Below is a small trained network, with its code and all its weights. Each question gives an input and a target symbol and asks what happens when units are switched off, that is, made to give their printed mean instead of their output.

import numpy as np


def w(rows, s, z=0):
    codes = np.array(rows[::2]) - 128.0
    scale = np.full(codes.shape[1], s)
    scale[-1] = z or s
    return codes * scale


def f(y):
    return np.maximum(y, 0)


def softmax(a):
    e = np.exp(a - a.max(-1, keepdims=True))
    return e / e.sum(-1, keepdims=True)


def log_softmax(a):
    a = a - a.max(-1, keepdims=True)
    return a - np.log(np.exp(a).sum(-1, keepdims=True))


def net(x, mask):
    ids = ['αβγδεζηλπτω'.index(c) for c in x.split()]
    T = len(ids)
    res = E[ids] + P[:T]
    u = 0
    for l in range(2):
        r = res
        for j in range(2):
            rows = slice(2 * j, 2 * j + 2)
            q, k, v = (r @ M[l][rows].T for M in (Q, K, V))
            z = softmax(np.where(np.tri(T) > 0, q @ k.T / 2**0.5, -1e9)) @ v
            o = O[l][rows]
            res = res + np.where(mask[u + j], z, o[:, -1]) @ o[:, :-1]
        u += 2
        y = f(res @ A[l][:, :-1].T + A[l][:, -1])
        res = res + np.where(mask[u : u + 8], y, B[l][:, -1]) @ B[l][:, :-1]
        u += 8
    return log_softmax(res[-1] @ U[:, :-1].T + U[:, -1])


Q, K, V, O, A, B = {}, {}, {}, {}, {}, {}
E = w([
[135,96,130,140,123,94,129,129,85,163],'α',
[126,119,96,159,127,104,65,193,111,150],'β',
[22,249,151,85,108,148,127,121,92,156],'γ',
[120,107,149,82,133,69,178,172,181,129],'δ',
[82,124,137,164,178,124,102,125,166,94],'ε',
[130,111,98,133,150,128,128,175,151,89],'ζ',
[115,99,174,131,136,81,181,121,132,164],'η',
[147,106,122,83,89,57,163,214,132,179],'λ',
[94,136,166,154,132,69,113,175,166,176],'π',
[144,88,86,107,128,120,142,130,111,111],'τ',
[96,104,101,172,160,138,62,121,117,103],'ω',
],0.021)
P = w([
[186,147,89,180,138,152,142,102,165,131],'0',
[81,111,124,130,205,112,125,137,111,176],'1',
[82,100,38,119,250,112,117,115,106,161],'2',
[81,119,29,131,247,112,119,142,119,110],'3',
[19,56,157,130,85,98,121,128,116,87],'4',
[96,32,241,58,124,154,70,123,103,147],'5',
[183,79,155,19,226,124,64,109,156,200],'6',
[37,132,50,117,179,51,105,120,115,68],'7',
[14,75,134,136,66,86,126,136,113,54],'8',
[93,18,176,81,105,173,99,180,133,29],'9',
[166,81,155,52,184,88,77,110,152,200],'10',
[84,107,79,130,195,52,100,92,150,156],'11',
],0.014)
Q[0] = w([
[139,61,219,92,70,167,67,141,136,91],'L0H0',
[196,240,177,87,94,205,106,96,136,146],'L0H0',
[131,189,25,132,251,63,167,110,123,171],'L0H1',
[197,142,125,64,243,179,88,119,153,207],'L0H1',
],0.016)
K[0] = w([
[109,133,113,59,236,139,114,136,103,182],'L0H0',
[170,25,91,182,163,89,128,124,188,154],'L0H0',
[127,158,128,199,1,80,149,115,132,36],'L0H1',
[114,188,49,162,164,10,168,109,105,97],'L0H1',
],0.017)
V[0] = w([
[119,182,125,101,111,153,123,78,114,116],'L0H0',
[142,130,166,137,151,135,206,9,147,87],'L0H0',
[74,147,208,180,129,107,114,85,165,194],'L0H1',
[123,149,148,166,147,175,120,182,212,25],'L0H1',
],0.011)
O[0] = w([
[19,148,142,126,110,208,151,106,98,158,138],'L0H0',
[55,13,172,148,100,129,90,104,243,210,1],'L0H0',
[254,84,152,61,203,201,71,166,150,181,46],'L0H1',
[129,79,189,100,64,213,127,207,117,9,19],'L0H1',
],0.0099,0.0043)
A[0] = w([
[85,93,102,2,128,143,112,114,139,127,92],'L0N0',
[210,176,139,124,61,214,151,120,118,143,34],'L0N1',
[141,55,107,92,93,52,43,166,122,108,41],'L0N2',
[115,217,101,87,56,133,91,97,139,116,98],'L0N3',
[197,83,208,113,114,188,96,167,135,136,2],'L0N4',
[104,190,171,80,118,92,130,186,155,161,192],'L0N5',
[72,102,143,131,170,119,150,82,64,172,34],'L0N6',
[34,139,115,120,86,154,147,135,114,120,11],'L0N7',
],0.0089,0.0064)
B[0] = w([
[114,151,175,199,126,127,121,169,125,174,198],'L0N0',
[72,85,133,159,126,15,73,222,197,109,134],'L0N1',
[78,86,209,145,141,126,130,82,172,116,206],'L0N2',
[104,38,146,180,112,155,148,146,158,181,175],'L0N3',
[96,190,2,71,68,85,99,148,143,132,163],'L0N4',
[159,89,72,123,148,184,161,102,89,77,204],'L0N5',
[141,123,93,121,109,155,123,209,173,80,255],'L0N6',
[184,152,121,95,175,126,101,133,129,163,217],'L0N7',
],0.0092,0.0082)
Q[1] = w([
[121,70,26,233,146,154,151,157,131,162],'L1H0',
[251,146,162,196,50,53,86,31,227,73],'L1H0',
[37,76,60,130,167,128,165,181,122,151],'L1H1',
[103,155,94,119,150,254,160,170,91,199],'L1H1',
],0.0078)
K[1] = w([
[179,127,137,147,41,108,154,131,104,186],'L1H0',
[32,94,164,2,215,49,162,150,64,131],'L1H0',
[170,135,80,168,34,121,138,57,164,124],'L1H1',
[207,121,74,194,87,216,160,160,159,129],'L1H1',
],0.0089)
V[1] = w([
[157,77,147,118,81,90,172,106,62,177],'L1H0',
[110,122,113,208,136,149,2,87,43,118],'L1H0',
[43,99,117,64,133,140,110,62,127,149],'L1H1',
[119,152,169,117,163,59,132,198,112,214],'L1H1',
],0.0091)
O[1] = w([
[84,151,132,25,151,119,185,154,97,174,54],'L1H0',
[148,25,11,81,104,124,130,111,133,108,4],'L1H0',
[151,111,102,183,134,176,189,238,134,155,2],'L1H1',
[155,183,114,100,132,181,226,122,227,70,224],'L1H1',
],0.011,0.0016)
A[1] = w([
[35,94,163,123,31,147,147,152,83,15,16],'L1N0',
[107,254,150,144,138,118,141,142,97,151,2],'L1N1',
[101,122,93,149,95,17,149,96,166,63,86],'L1N2',
[154,82,146,171,145,51,78,136,107,107,140],'L1N3',
[239,104,171,65,180,147,54,161,184,155,9],'L1N4',
[124,147,178,207,121,159,128,153,103,167,17],'L1N5',
[170,87,158,153,184,114,169,184,188,116,221],'L1N6',
[138,193,137,117,150,65,129,118,40,99,61],'L1N7',
],0.0094,0.01)
B[1] = w([
[131,138,113,190,170,122,158,56,183,139,191],'L1N0',
[159,23,131,110,161,149,153,117,107,164,173],'L1N1',
[153,125,118,173,114,149,146,178,76,190,242],'L1N2',
[138,149,151,52,129,170,177,113,140,110,236],'L1N3',
[65,135,121,140,149,129,251,148,142,149,168],'L1N4',
[184,162,81,106,108,87,133,169,139,121,158],'L1N5',
[119,119,144,82,87,127,38,73,97,142,247],'L1N6',
[135,121,162,123,109,114,103,190,195,132,194],'L1N7',
],0.012,0.014)
U = w([
[88,207,67,64,116,173,185,155,177,78,93],'α',
[186,150,15,114,190,21,36,60,175,164,113],'β',
[114,65,72,128,59,173,71,184,253,106,132],'γ',
[177,80,107,158,170,97,88,186,189,140,75],'δ',
[197,186,82,105,104,139,93,185,107,52,130],'ε',
[92,163,173,84,87,117,57,137,100,74,138],'ζ',
[159,161,112,110,155,249,128,130,101,171,29],'η',
[81,91,137,107,134,133,125,109,203,178,27],'λ',
[147,131,131,212,192,141,130,98,146,91,164],'π',
[40,130,106,193,110,112,123,195,63,125,255],'τ',
[145,38,89,86,126,162,100,123,68,39,115],'ω',
],0.0042,0.0066)

Each question gives the input, a string of symbols that net reads in full, and the target symbol t.
The units are the heads (2 rows each of Q, K, V and O) and the neurons (one row each of A and B). Each row of codes is followed by its name. A weight is (code - 128) times the scale printed after its matrix; where a second scale follows, it is the last column's (O, A, B and U).
mask holds one flag per unit, layer by layer, with each layer's heads first. A switched-off unit (its flag False) gives its mean, the last column of its rows in O or B, instead of its output. The means were averaged over made-up inputs and are rounded, as every weight is.
A unit's drop is (log p(t) with every unit on - log p(t) with that unit switched off) / (log p(t) with every unit on - log p(t) with every unit switched off).
The circuit of an input: a set's keep is (log p(t) with only the set's units on - log p(t) with every unit switched off) / (log p(t) with every unit on - log p(t) with every unit switched off). Starting from the 12 units with the biggest drops (on a tie, the unit counted first), units are removed one at a time, each time the one whose removal leaves the highest keep (on an exact tie, the one counted first), for as long as the keep stays at least 0.8.
circuit, biggest first: the units of the circuit, biggest drop first
most important unit: the unit with the biggest drop
top k neurons: the k neurons with the biggest drops, biggest first
k most important neurons of layer l: the k neurons of layer l with the biggest drops, biggest first
which heads matter: for each layer, one digit per head in row order, 1 if its drop is at least 0.15 and else 0, layers parted by /
input ζ ζ δ ζ γ ε τ λ ε τ λ, target ζ: top neuron => (L1N3)
input τ ε τ ε ω, target γ: circuit, biggest first => (L0H1; L0H0; L0N4)
input τ λ δ λ δ τ ζ, target δ: 2 most important neurons of layer 1 => (L1N7; L1N1)
input α ω ω π τ τ ε, target α: circuit, biggest first => (L1N4; L0H1)
input α α α γ τ δ ε, target α: circuit, biggest first => (L1H1; L1N4; L0H1)
input β ζ ε δ β ζ γ τ τ ζ, target β: which heads matter => 10 / 01
input ζ ε τ ε, target π: circuit, biggest first => (L1N0; L0H1)
input ε λ τ π λ ζ ε γ ζ τ, target ε: 2 most important neurons of layer 0 => (L0N4; L0N0)
input ζ ζ τ ζ ζ τ π γ τ δ, target ζ: circuit, biggest first => (L0H0; L1H1)
input ζ π τ τ ζ ε ε β τ π α λ, target τ: circuit, biggest first => (L0H1; L1N2)
input δ η λ τ τ, target λ: circuit, biggest first => (L0H1; L1N4; L0H0; L0N2)
input λ τ α τ τ π β δ ε τ α ζ, target γ: circuit, biggest first => (L0H1; L0H0)
input ε ω ζ δ τ γ α, target ε: top 2 neurons => (L1N5; L0N4)
input λ π τ γ τ τ ε δ α, target λ: top 2 neurons => (L1N1; L1N7)
input γ α ε τ τ, target γ: circuit, biggest first => (L0H0; L0N6; L1H0)
input τ ζ τ γ, target τ: most important unit => L1H1
input γ γ α γ, target γ: circuit, biggest first => (L0H0; L1H0; L0N6)
input π β γ α τ ω π ζ τ π η λ, target π: top 2 neurons => (L0N4; L0N1)
input λ τ λ ζ τ ε ζ τ τ τ α ε, target τ: circuit, biggest first => (L0H1; L1N2)
input τ ε ω π ε τ ε ω τ β, target γ: top 2 neurons => (L0N4; L0N2)
input τ ζ τ α α π τ ω, target β: most important unit => L0H1
input τ π π, target τ: which heads matter => 01 / 00
input τ α δ η τ ζ, target ζ: which heads matter => 10 / 10
input α λ τ β α ζ ζ π τ, target π: top 2 neurons => (L1N0; L0N2)
input γ α τ π τ τ ζ α α, target γ: which heads matter => 11 / 11
input π π τ λ α η τ τ λ τ τ ω, target δ: circuit, biggest first => (L0H0; L1N7; L1N1; L1H0)
input η γ τ α, target η: which heads matter => 11 / 11
